Below are the code and all the weights of a small trained network. Each question names an input and a class and asks about switching units off, where a switched-off unit gives its printed mean instead of its output.

import numpy as np


def w(rows, s, z=0):
    codes = np.array(rows[::2]) - 128.0
    scale = np.full(codes.shape[1], s)
    scale[-1] = z or s
    return codes * scale


def norm(h):
    return h / np.sqrt((h * h).mean(-1, keepdims=True) + 1e-5)


def f(y):
    return y / 2 * (1 + np.tanh(0.7978845608 * (y + 0.044715 * y**3)))


def log_softmax(a):
    a = a - a.max(-1, keepdims=True)
    return a - np.log(np.exp(a).sum(-1, keepdims=True))


def net(x, mask):
    res = np.array(x, float).reshape(1, 6) / 4 @ E
    u = 0
    for l in range(3):
        y = f(norm(res) @ A[l][:, :-1].T + A[l][:, -1])
        res = res + np.where(mask[u : u + 6], y, B[l][:, -1]) @ B[l][:, :-1]
        u += 6
    return log_softmax(norm(res)[-1] @ U[:, :-1].T + U[:, -1])


A, B = {}, {}
E = w([
[131,83,38,211,109,148,157,108],'x0',
[146,193,142,193,156,67,123,102],'x1',
[184,41,202,74,58,27,157,179],'x2',
[72,32,151,76,183,93,99,6],'x3',
[254,104,163,122,144,164,77,145],'x4',
[98,217,185,219,181,162,216,147],'x5',
],0.0067)
A[0] = w([
[76,124,166,146,145,64,109,124,108],'L0N0',
[135,89,112,184,145,91,210,135,6],'L0N1',
[55,107,157,98,30,60,213,106,67],'L0N2',
[147,253,76,193,77,80,131,219,24],'L0N3',
[131,167,175,174,146,208,97,93,51],'L0N4',
[73,149,111,200,116,71,215,107,11],'L0N5',
],0.0081,0.0013)
B[0] = w([
[115,167,86,129,111,113,78,75,154],'L0N0',
[25,86,202,94,112,201,181,248,155],'L0N1',
[94,190,109,180,145,46,128,237,205],'L0N2',
[131,110,136,205,150,201,1,124,255],'L0N3',
[169,77,191,98,75,95,166,105,188],'L0N4',
[170,132,169,120,207,172,107,202,195],'L0N5',
],0.0082,0.0056)
A[1] = w([
[217,60,128,248,61,203,155,196,248],'L1N0',
[155,140,109,104,13,98,79,197,143],'L1N1',
[171,128,1,154,83,178,122,24,80],'L1N2',
[104,63,173,92,82,101,130,140,96],'L1N3',
[142,168,89,172,94,221,42,142,144],'L1N4',
[240,3,130,35,96,102,45,199,165],'L1N5',
],0.0077,0.0014)
B[1] = w([
[194,28,133,64,149,131,125,104,254],'L1N0',
[126,181,177,217,188,79,98,145,177],'L1N1',
[4,18,88,69,64,106,122,6,173],'L1N2',
[120,195,99,191,193,149,124,118,143],'L1N3',
[179,160,137,141,219,103,69,111,223],'L1N4',
[162,206,201,199,255,222,58,163,223],'L1N5',
],0.0089,0.0085)
A[2] = w([
[79,113,163,87,149,106,2,170,250],'L2N0',
[83,145,78,170,70,86,140,193,68],'L2N1',
[95,124,116,111,200,164,97,142,222],'L2N2',
[104,161,244,167,177,138,120,101,97],'L2N3',
[183,164,134,113,97,179,60,160,99],'L2N4',
[127,181,171,34,142,157,184,168,108],'L2N5',
],0.0095,0.0018)
B[2] = w([
[151,98,145,196,152,150,96,115,254],'L2N0',
[18,116,194,32,167,109,132,102,148],'L2N1',
[145,119,97,184,134,83,97,153,228],'L2N2',
[199,152,14,135,112,202,174,141,245],'L2N3',
[132,130,140,212,186,103,157,245,194],'L2N4',
[163,177,116,134,1,125,182,94,141],'L2N5',
],0.0092,0.0088)
U = w([
[173,29,239,63,74,167,198,174,29],'0',
[223,150,152,224,205,184,107,181,235],'1',
[118,34,100,87,90,130,65,27,188],'2',
[122,172,144,96,59,142,201,184,49],'3',
[32,171,206,151,131,9,141,185,88],'4',
[176,211,153,89,58,158,194,76,2],'5',
],0.012,0.0037)

Each question gives the input, the list of numbers given to net, and the class t.
The units are the neurons (one row each of A and B). Each row of codes is followed by its name. A weight is (code - 128) times the scale printed after its matrix; where a second scale follows, it is the last column's (A, B and U).
mask holds one flag per neuron, layer by layer. A switched-off neuron (its flag False) gives its mean, the last column of its row in B, instead of its output. The means were averaged over made-up inputs and are rounded, as every weight is.
A unit's drop is (log p(t) with every unit on - log p(t) with that unit switched off) / (log p(t) with every unit on - log p(t) with every unit switched off).
The circuit of an input: a set's keep is (log p(t) with only the set's units on - log p(t) with every unit switched off) / (log p(t) with every unit on - log p(t) with every unit switched off). Starting from the 12 units with the biggest drops (on a tie, the unit counted first), units are removed one at a time, each time the one whose removal leaves the highest keep (on an exact tie, the one counted first), for as long as the keep stays at least 0.8.
units of the circuit, in order: the units of the circuit, biggest drop first
unit that matters most: the unit with the biggest drop
top k neurons: the k neurons with the biggest drops, biggest first
k most important neurons of layer l: the k neurons of layer l with the biggest drops, biggest first
drop when u is switched off: that unit's drop, to one decimal
input [4,-5,5,-2,0,6], class 0: unit that matters most : L1N5
input [4,-3,-3,4,-5,7], class 3: units of the circuit, in order : [L0N3, L1N5, L1N4, L2N0]
input [-4,-4,-4,1,-5,-5], class 2: units of the circuit, in order : [L1N5, L0N5]
input [-4,5,1,5,-6,-3], class 4: units of the circuit, in order : [L0N2, L1N5]
input [-8,-1,2,2,-7,3], class 4: top 2 neurons : [L0N2, L1N5]
input [0,4,0,2,-3,-1], class 4: 2 most important neurons of layer 0 : [L0N2, L0N3]
input [-7,-2,1,8,-5,2], class 4: 3 most important neurons of layer 1 : [L1N5, L1N0, L1N4]
input [2,-7,-3,-1,-1,-7], class 2: 4 most important neurons of layer 0 : [L0N5, L0N2, L0N1, L0N4]
input [4,4,0,7,5,-3], class 2: top 2 neurons : [L1N2, L0N5]
input [8,-8,7,3,-3,8], class 0: 2 most important neurons of layer 0 : [L0N5, L0N1]
input [-4,-7,1,4,-5,4], class 4: top 2 neurons : [L0N2, L1N5]
input [1,-4,3,4,-6,-6], class 4: 4 most important neurons of layer 0 : [L0N2, L0N5, L0N3, L0N4]
input [-5,0,-2,8,2,5], class 5: 3 most important neurons of layer 1 : [L1N5, L1N2, L1N0]
input [4,6,-6,2,4,-7], class 2: units of the circuit, in order : [L1N2]
input [6,0,0,1,-6,1], class 4: 2 most important neurons of layer 1 : [L1N5, L1N4]
input [2,-6,-7,6,-3,8], class 3: 2 most important neurons of layer 0 : [L0N3, L0N4]
input [0,4,-6,-4,-1,-6], class 2: drop when L1N5 is switched off : 0.3
input [3,1,-2,6,-1,0], class 2: drop when L1N5 is switched off : 0.0
input [-5,-5,4,8,-8,5], class 4: drop when L0N2 is switched off : 0.3
input [-1,-8,7,6,-8,1], class 4: units of the circuit, in order : [L0N2]
input [-2,5,-3,8,5,-1], class 2: drop when L0N5 is switched off : 0.4
input [1,-7,8,-4,-5,6], class 4: 2 most important neurons of layer 2 : [L2N1, L2N3]
